In the rows, 100 means zero.
Facts:
bagron Ω [stoti,somak,lusal]
bepen Ω [gitren]
bopa Ω [kamim,vumem]
brafak Ω [bribri,mopek,dotral]
briplon Ω [sebris,ploflos,daflen]
bristas Ω [nupum,kezikel,fleflu,vumem]
divok Ω [safa,brukles]
dorak Ω [laplan,libuplir]
dralir Ω [valim,flosar,tidra]
drekoflel Ω [zitro,sebris,valim]
drodritor Ω [sepapon,deskaple]
dromar Ω [nupum,sigra]
drustes Ω [fomadol]
fedul Ω [sogre,semuk]
flivo Ω [flagri,skavana]
flotin Ω [taskir,mibo,somak,dekler]
fubo Ω [duga,dazum]
gibran Ω [safa,zenel]
gipok Ω [klufluvum,deskaple,bregor,breflus]
gistor Ω [skabro]
gotor Ω [stoti,stezur,daflen]
gradrosto Ω [sogre,trukon,flosar]
grudri Ω [nebrun,popus,sogra,flosar]
grurotim Ω [padrem,motrir]
gubur Ω [bruges]
koma Ω [skebrufa,trasita]
kube Ω [kezikel,zodek]
loplin Ω [bribri,deskaple,plobe]
mapluk Ω [vakari]
mufos Ω [flalok,pinedro]
naril Ω [gitren,dosos,bribri,skebrufa,brodas,bredi]
nodrin Ω [mamam]
pepen Ω [semuk]
plonu Ω [resir,libuplir]
rese Ω [tadral,skebrufa,manir]
rodra Ω [mopum,bregor,fleflu]
rofol Ω [nebrun,latis,trukon,tebra]
sifler Ω [disal,trukon,veflu]
skudak Ω [tadral,disal,subudrer,duga,semuk]
storafo Ω [platik]
sudazim Ω [tadral,dotezos,pubrastos]
tidrosam Ω [zatrum,triga,dotezos,lusal]
tipivom Ω [bogri,grodropal]
trisur Ω [bruges,tadral]
tugror Ω [zeflim,sepapon,skibritrul]
vegrunik Ω [flazalur]
zaplak Ω [skoren,pubrastos,nugru]
zasti Ω [nebrun,furifo,flosar]
zatiro Ω [bruges,tebra]
zostik Ω [trunemi,popus,fava,zesik,vumem,bredi]
zuku Ω [zeflim,popus,sigra]
{bagron,bripu,rofol,trenik,zitro} ξ zasti
{bepen,bogri,dadrumes,dekler,dremak,fedul,fubo,latis,rese,skoren,valim} ξ lusal
{bibupu,bruges,drustes,libuplir,pubrastos,suplim,tipivom,zatrum} ξ plonu
{bopa,dotezos,dralir,duga,nugror,plegiklu,zatiro} ξ fleflu
{brafak,bristas,kube,mibo,trunemi} ξ drekoflel
{bredi,gibran,mopum,naril,trasita,zeflim} ξ bribri
{breflus,drifa,gitren,gubur,mapluk,motrir,plopli,resir,sifler,skebrufa,skudak,vupun} ξ kamim
{bregor,drodritor,flotin,loplin,plobe,zodek} ξ mamam
{briplon,brogre,brukles,bruplom,buskin,grudri,grutrukles,stesis,storafo,zuku} ξ fava
{brodas,disal,dorak,platik,puplok,tidrosam,tukal} ξ vegrunik
{daflen,drofemu,ropu,somak,storanak,taskir} ξ sogre
{dazum,flagri,nebrun,popus} ξ nugrur
{deskaple,dromar,furifo,gradrosto,kezikel,klufes,monegu,nupum,ramir,stenamum,stoti,subudrer} ξ vumem
{disabra,fomadol,grurotim,trebus,trisur,vakari} ξ stezur
{divok,dotral,flazalur,gistor,klasokik,pinedro,ploflos,robru,zostik} ξ nila
{dosos,safa,sepapon,skiskagru} ξ klufluvum
{drubrin,grodropal,nodrin,sogra} ξ semuk
{fise} ξ pibru
{flivo,sesta,sigra,skabro,tebra,teda,triga,trukon,veflu,zaplak,zenel,zofla} ξ nugru
{flosar,gipok,kistik,manir,ridal,sabrastil,skibritrul,tugror} ξ tidra
{gotor,koma,mopek,padrem,sudazim,zesik} ξ naregus
{kistas,laplan,pepen,rodra,sastal} ξ mufos
{reso,skavana,vatrol} ξ flalok
{sebris,soplustu,stoven,tadral} ξ kadras
{bopa} α trenik
{bopa} α dromar
{bopa} α kistik
{breflus,buskin} α furifo
{breflus,buskin,sepapon} α veflu
{bregor} α taskir
{bristas,semuk} α trebus
{brogre,deskaple} α klufluvum
{brogre,kamim,kistas} α skavana
{brogre,stenamum} α storafo
{brogre,drodritor,semuk} α sesta
{buskin} α stoven
{buskin,nugror} α zasti
{dadrumes} α dralir
{dadrumes,drubrin} α soplustu
{dadrumes} α puplok
{dorak,fava,flazalur} α nupum
{dotezos,nila} α vatrol
{dotezos,tidrosam} α valim
{dotezos} α drekoflel
{dotezos} α grodropal
{drodritor} α gibran
{drubrin} α zatrum
{drubrin,vegrunik} α plegiklu
{fava,gitren,naregus,zatiro} α drifa
{flazalur} α sogre
{flazalur,nila,vakari} α bribri
{flazalur,naregus} α dotral
{gistor,plonu} α bagron
{gistor} α pibru
{grudri} α gradrosto
{grudri} α sudazim
{gubur} α zostik
{kadras,tadral,zitro} α skibritrul
{kadras} α sigra
{kamim} α drustes
{kistas} α mamam
{kistas,teda} α mufos
{kistas} α tebra
{koma} α vupun
{latis} α gipok
{latis} α kezikel
{libuplir,pinedro} α disabra
{libuplir,skoren} α bibupu
{libuplir,ridal,semuk} α dekler
{libuplir} α laplan
{manir,nila} α pepen
{manir,tidrosam} α plopli
{mapluk,mopum} α fubo
{mibo} α grutrukles
{mibo} α gotor
{monegu} α ramir
{mopum} α daflen
{motrir} α suplim
{motrir} α disal
{motrir} α resir
{naregus,reso,tidrosam} α fomadol
{naregus} α nodrin
{naregus} α tukal
{naregus,subudrer} α klufes
{nila,sepapon} α bruplom
{nila} α bogri
{pinedro} α triga
{plonu} α flivo
{popus,rofol} α kube
{rese} α brodas
{rese,tadral} α nugrur
{reso} α grurotim
{robru,trasita} α stezur
{rofol} α loplin
{sabrastil} α ropu
{sabrastil,sifler} α storanak
{sabrastil,zenel} α zaplak
{safa} α plobe
{stenamum} α briplon
{stenamum} α vumem
{teda,vegrunik} α zodek
{tidrosam} α fleflu
{trasita,vegrunik,zenel} α fise
{tugror,vakari} α bruges
{zatiro,zofla} α bredi
{zitro} α somak

Known rows:
fise: [99,91,96,98,97,94,106,110,96,102,102,86,112,95,99,98,99,94,91,103,101,105,97,101,95,107,98,95,101,99,100,93,104,100,97,105,101,103,118,115,104,101,103,111,97,101,95,101,100]
drifa: [100,123,90,86,89,119,73,118,95,132,67,74,123,91,38,86,96,74,116,65,101,82,85,111,107,97,124,108,121,100,99,108,105,101,123,108,84,93,125,100,89,79,105,130,102,105,71,95,103]
koma: [127,139,106,128,98,138,41,74,88,118,99,72,101,106,83,100,99,103,111,125,83,94,106,69,153,93,99,124,74,84,83,99,106,118,125,90,102,121,60,84,151,133,90,89,95,107,94,98,93]
monegu: [108,82,119,105,93,62,85,45,135,103,94,137,71,117,109,82,107,114,59,142,94,124,84,119,95,128,87,127,81,101,97,85,102,110,130,102,118,65,48,84,141,96,117,94,71,92,119,91,126]
gitren: [107,145,93,92,81,118,66,87,105,126,65,75,115,107,30,90,101,75,122,72,103,72,83,109,117,69,125,117,120,102,97,108,97,103,129,106,77,96,88,56,97,80,104,107,117,100,84,96,88]
sigra: [109,17,81,88,127,122,101,85,88,110,134,90,98,107,94,100,90,95,88,68,122,73,91,101,70,97,115,92,109,89,103,102,86,95,80,82,97,102,113,143,101,93,95,109,117,104,97,96,92]
nebrun: [100,92,94,106,102,103,98,91,94,90,97,118,99,90,81,89,99,105,98,102,103,103,100,114,88,100,99,94,102,93,107,98,97,102,100,100,106,92,93,101,118,101,109,86,117,94,107,107,120]
bristas: [107,116,105,118,103,105,107,97,108,96,99,86,95,111,90,115,99,97,107,100,111,88,93,83,110,111,101,119,74,91,96,109,95,101,79,79,93,75,72,82,107,102,107,102,104,100,107,102,124]
skudak: [93,135,96,83,83,126,45,93,105,122,68,79,119,102,35,106,112,78,162,67,97,84,80,96,115,103,98,113,101,91,94,115,104,113,129,112,85,103,112,76,99,74,97,133,98,102,68,85,89]
reso: [102,99,100,107,88,108,104,86,103,99,102,104,96,106,91,107,98,94,100,103,106,94,101,106,110,84,106,107,108,107,98,100,88,103,102,98,95,104,80,76,99,100,98,85,127,99,108,97,104]
grodropal: [101,90,97,93,96,101,107,116,94,108,101,97,109,91,102,99,92,93,95,97,100,105,103,106,97,107,106,93,112,107,98,97,102,102,99,102,99,105,117,121,91,101,98,104,105,105,93,103,107]
stoven: [101,91,97,94,95,101,107,114,94,107,101,97,108,91,101,98,93,92,95,97,101,104,104,107,98,107,106,93,112,108,98,96,102,102,99,102,99,105,117,121,92,100,98,103,106,104,94,103,107]
tebra: [105,17,83,86,129,113,88,79,92,93,141,91,100,105,89,86,103,90,81,88,113,79,88,104,63,97,96,80,101,82,103,93,97,93,99,94,106,121,108,139,127,96,102,114,113,96,99,96,87]
safa: [97,88,101,104,86,77,116,83,125,95,100,101,98,107,89,110,106,95,98,113,106,92,87,112,93,90,101,108,96,111,103,96,94,100,91,106,95,87,70,80,102,94,103,93,113,93,111,99,114]
pibru: [79,91,108,99,130,87,115,127,96,91,103,123,84,102,153,91,107,141,83,89,86,105,107,93,93,92,93,94,97,92,119,114,113,70,101,106,114,88,131,109,68,98,91,111,49,96,100,81,70]
brodas: [101,100,95,91,95,101,109,115,89,105,100,93,110,92,102,98,94,90,96,96,102,107,107,106,95,102,106,89,117,108,98,95,100,102,97,104,97,111,123,115,89,99,100,102,107,104,94,107,95]
fedul: [90,113,102,111,79,100,99,105,103,89,95,99,114,86,107,139,108,105,153,123,93,117,112,90,115,109,81,98,78,109,98,99,101,121,72,115,102,111,95,99,101,112,86,94,109,100,98,102,109]
mufos: [87,112,111,99,130,83,105,131,102,90,104,121,84,94,151,93,103,140,105,87,80,101,100,83,103,99,85,97,91,87,112,119,123,77,109,95,112,88,126,121,77,108,86,94,40,101,96,92,83]
sesta: [108,19,80,87,123,110,90,72,94,105,134,83,104,108,92,96,100,95,88,82,114,79,85,102,68,90,101,91,101,85,104,94,96,96,92,96,101,112,112,141,120,95,96,111,106,99,97,94,80]
skavana: [100,93,95,98,97,94,106,110,94,103,102,85,113,95,99,98,99,93,90,104,100,108,96,101,95,107,97,96,100,99,101,93,106,100,97,104,101,102,119,116,104,101,103,112,95,101,96,102,100]
dotral: [103,99,96,93,93,97,107,114,95,108,99,93,110,90,101,99,93,90,96,101,98,106,105,107,97,103,107,91,112,111,97,93,103,104,99,105,97,111,117,119,92,103,98,99,105,104,95,108,102]

Rows:
No name comes twice in this set of rows, the named rows included.
[107,15,79,92,122,118,78,50,95,97,130,113,94,105,80,95,102,105,104,81,115,77,88,112,64,81,99,91,104,80,109,98,86,102,97,94,106,109,90,122,130,94,96,87,126,93,106,95,87] : trukon
[110,39,84,80,128,107,78,72,100,102,132,83,101,106,93,97,102,94,111,78,110,76,86,91,67,103,93,87,92,79,98,98,102,101,91,89,100,111,109,145,121,95,95,110,94,102,94,103,77] : zaplak
[98,118,111,98,102,118,91,102,106,75,115,117,83,102,90,94,105,82,109,112,101,93,108,94,109,107,91,90,94,100,87,103,94,101,112,91,100,123,67,70,109,101,107,97,127,96,108,106,119] : zatiro
[95,144,109,105,81,105,110,111,106,78,105,89,104,98,113,127,109,85,132,130,94,106,121,84,122,94,88,89,88,118,88,96,96,112,82,109,93,132,77,69,92,113,92,90,124,99,107,111,96] : rese
[102,146,93,97,89,118,53,79,106,111,64,85,114,103,21,94,109,85,146,70,103,77,76,101,108,90,102,118,95,81,100,114,102,107,125,102,85,86,86,60,119,78,109,110,108,96,83,97,100] : sifler
[121,131,93,118,96,155,23,109,71,154,68,43,130,92,27,80,94,85,101,90,85,83,88,85,149,101,125,129,95,80,93,106,114,110,146,102,94,105,110,105,139,112,99,140,85,110,62,82,100] : vupun
[100,90,90,108,102,103,96,86,92,87,93,129,102,84,77,89,99,111,107,101,103,106,100,119,84,100,98,95,100,88,110,98,97,104,99,101,108,89,92,106,125,102,110,74,120,92,108,111,126] : flosar
[114,148,99,97,96,83,87,74,112,94,92,88,102,105,93,98,105,95,115,106,96,94,98,93,99,84,94,100,93,97,93,94,105,108,100,98,90,104,78,82,117,103,103,77,95,99,108,122,79] : drodritor
[95,108,100,109,84,94,128,138,94,97,102,85,119,80,113,117,96,91,100,128,94,113,119,99,110,106,105,87,100,122,98,91,103,106,73,113,99,114,111,119,86,117,95,104,112,103,100,110,117] : bogri
[110,22,83,92,120,115,89,59,98,106,132,89,96,115,89,101,101,97,91,83,116,72,88,103,75,81,106,95,104,88,103,97,87,98,91,92,99,110,89,120,118,94,94,101,119,98,103,93,79] : skabro
[94,11,92,96,148,110,96,72,101,98,144,124,70,120,142,96,103,142,86,69,99,67,88,95,83,59,98,98,106,80,120,117,98,69,106,88,112,103,100,119,90,100,74,87,79,96,105,69,55] : nugru
[110,133,103,101,95,100,95,86,109,96,95,103,94,101,91,104,98,95,119,100,102,92,103,96,107,92,104,103,98,103,92,103,97,108,96,90,92,99,73,83,103,103,100,76,111,101,108,115,102] : tugror
[79,76,104,100,115,100,105,121,95,98,103,147,84,89,149,102,97,147,112,81,81,108,104,102,108,87,90,99,114,95,119,120,111,82,116,105,116,96,132,116,68,105,74,79,68,100,94,76,89] : sogre
[92,115,107,88,118,78,108,125,101,103,101,124,86,93,157,85,97,136,93,88,75,104,107,99,103,72,99,90,122,105,112,110,121,78,120,106,107,109,130,117,64,110,78,75,52,104,98,96,61] : bribri
[85,93,108,110,121,95,112,116,100,90,104,135,80,100,143,95,102,143,90,93,84,100,103,97,109,77,94,103,103,94,118,116,108,75,111,100,113,90,108,95,77,109,85,81,70,96,106,81,87] : tidra

The same elements again, as new rows of numbers:
Known rows:
zofla: [96,97,108,101,102,118,90,90,113,96,93,122,94,91,101,104,98,108,96,107,93,99,91,114,96,106,95,89,101,95,93,96]
tugror: [96,96,92,98,103,101,93,88,101,105,94,97,100,107,96,106,100,97,102,105,96,97,95,108,96,105,95,95,103,97,93,100]
pinedro: [98,114,90,111,110,96,87,88,99,95,94,97,93,93,97,106,99,96,97,118,101,107,95,116,96,99,95,111,105,96,92,99]
dadrumes: [98,95,91,101,118,87,98,86,98,115,96,96,103,121,96,119,99,103,98,97,95,96,95,107,103,109,95,97,104,102,92,100]
mibo: [96,94,92,99,103,92,89,89,101,103,103,96,94,94,97,105,99,96,99,100,96,114,95,102,99,100,94,90,104,96,94,96]
popus: [97,94,92,99,104,99,92,88,103,102,104,96,94,94,104,105,99,96,106,103,96,111,94,102,99,105,94,90,105,96,93,96]
teda: [97,97,107,102,102,119,89,91,113,96,93,124,94,91,101,104,99,109,95,107,94,97,91,115,96,106,96,90,100,96,92,97]
tadral: [97,94,91,104,104,91,88,89,105,101,100,99,95,99,99,106,100,96,98,104,96,112,95,106,99,107,95,90,103,96,93,96]
semuk: [95,97,114,138,103,87,88,90,99,94,94,96,101,94,111,108,111,96,97,109,96,96,101,100,103,138,105,91,104,99,122,96]
bibupu: [101,102,92,99,105,101,95,100,99,101,99,106,106,99,96,107,99,95,98,96,97,97,95,106,97,100,95,90,103,100,93,97]
flivo: [95,101,116,112,103,126,99,120,98,108,94,151,100,92,96,105,98,96,98,107,93,95,90,110,94,100,110,88,102,96,92,96]
flosar: [100,98,91,100,104,96,92,90,100,99,103,101,97,95,97,107,99,96,99,97,96,107,95,105,101,103,95,90,104,97,93,97]
grutrukles: [97,98,92,99,106,95,94,97,98,110,105,97,98,94,95,105,98,95,104,96,96,102,94,102,98,99,94,90,105,100,93,97]
trebus: [100,102,92,99,104,101,95,101,99,100,99,106,106,98,96,106,99,96,98,96,97,97,95,106,97,100,95,90,104,100,93,97]
somak: [99,100,91,102,106,93,88,103,99,101,107,106,102,94,96,107,99,96,98,96,96,109,95,103,101,100,95,89,104,97,93,96]
dralir: [98,104,92,98,104,104,96,102,99,103,96,105,110,101,95,106,99,95,101,96,96,95,95,105,96,100,96,91,103,106,93,101]
bepen: [97,99,92,99,120,87,100,88,97,118,97,97,108,119,95,111,99,98,104,96,95,95,95,103,101,104,94,97,103,111,92,103]
gradrosto: [100,93,103,98,103,142,89,122,103,110,120,127,98,102,107,105,109,94,116,105,114,101,121,102,103,100,116,120,104,105,91,98]
nodrin: [98,116,102,101,104,113,89,95,99,97,97,102,108,101,95,105,99,94,100,104,96,96,95,113,95,100,95,92,106,115,93,102]
fleflu: [96,105,115,135,104,87,88,113,98,94,101,96,106,93,97,106,103,95,97,97,100,95,101,100,106,129,104,90,105,107,123,96]
dromar: [98,92,103,99,101,138,89,126,99,116,116,99,94,97,96,106,108,93,97,102,113,103,120,101,103,98,103,108,105,105,91,104]

Rows:
No name comes twice in this set of rows, the named rows included.
[97,96,111,103,103,114,89,94,116,95,93,124,94,91,114,104,98,115,95,107,96,100,91,127,106,106,94,89,101,95,92,97] : zenel
[98,107,96,99,104,88,97,100,99,98,100,111,99,93,94,106,99,96,109,96,97,105,95,113,97,102,99,90,104,104,93,96] : suplim
[102,106,94,99,104,87,95,100,99,96,105,111,96,93,94,108,99,96,107,96,97,112,95,111,101,104,98,89,105,99,93,96] : disal
[96,93,90,98,104,87,100,90,99,104,94,100,94,94,106,107,99,113,101,97,103,99,96,101,116,99,104,90,101,94,97,96] : vakari
[97,97,94,99,110,92,94,90,99,99,96,98,99,101,100,107,98,97,98,97,110,102,95,119,110,101,93,90,104,97,93,97] : brukles
[95,99,104,98,104,101,97,94,99,102,93,104,104,109,97,106,99,98,99,106,120,95,94,130,101,99,94,90,104,99,93,100] : tipivom
[93,94,88,95,100,86,105,90,111,100,91,95,96,97,94,105,99,96,108,105,109,108,109,109,94,96,95,87,102,94,130,100] : mapluk
[97,97,111,98,103,107,104,101,99,112,101,110,114,111,95,106,99,95,105,96,96,95,95,111,96,106,94,89,104,110,93,97] : grurotim
[95,123,89,97,103,118,89,89,123,97,93,106,129,121,115,104,101,94,129,123,96,101,102,108,93,99,94,89,102,95,124,96] : gubur
[95,99,135,121,102,89,88,90,105,94,95,95,120,107,99,105,116,96,98,100,95,95,107,101,106,151,95,90,103,126,120,101] : vegrunik

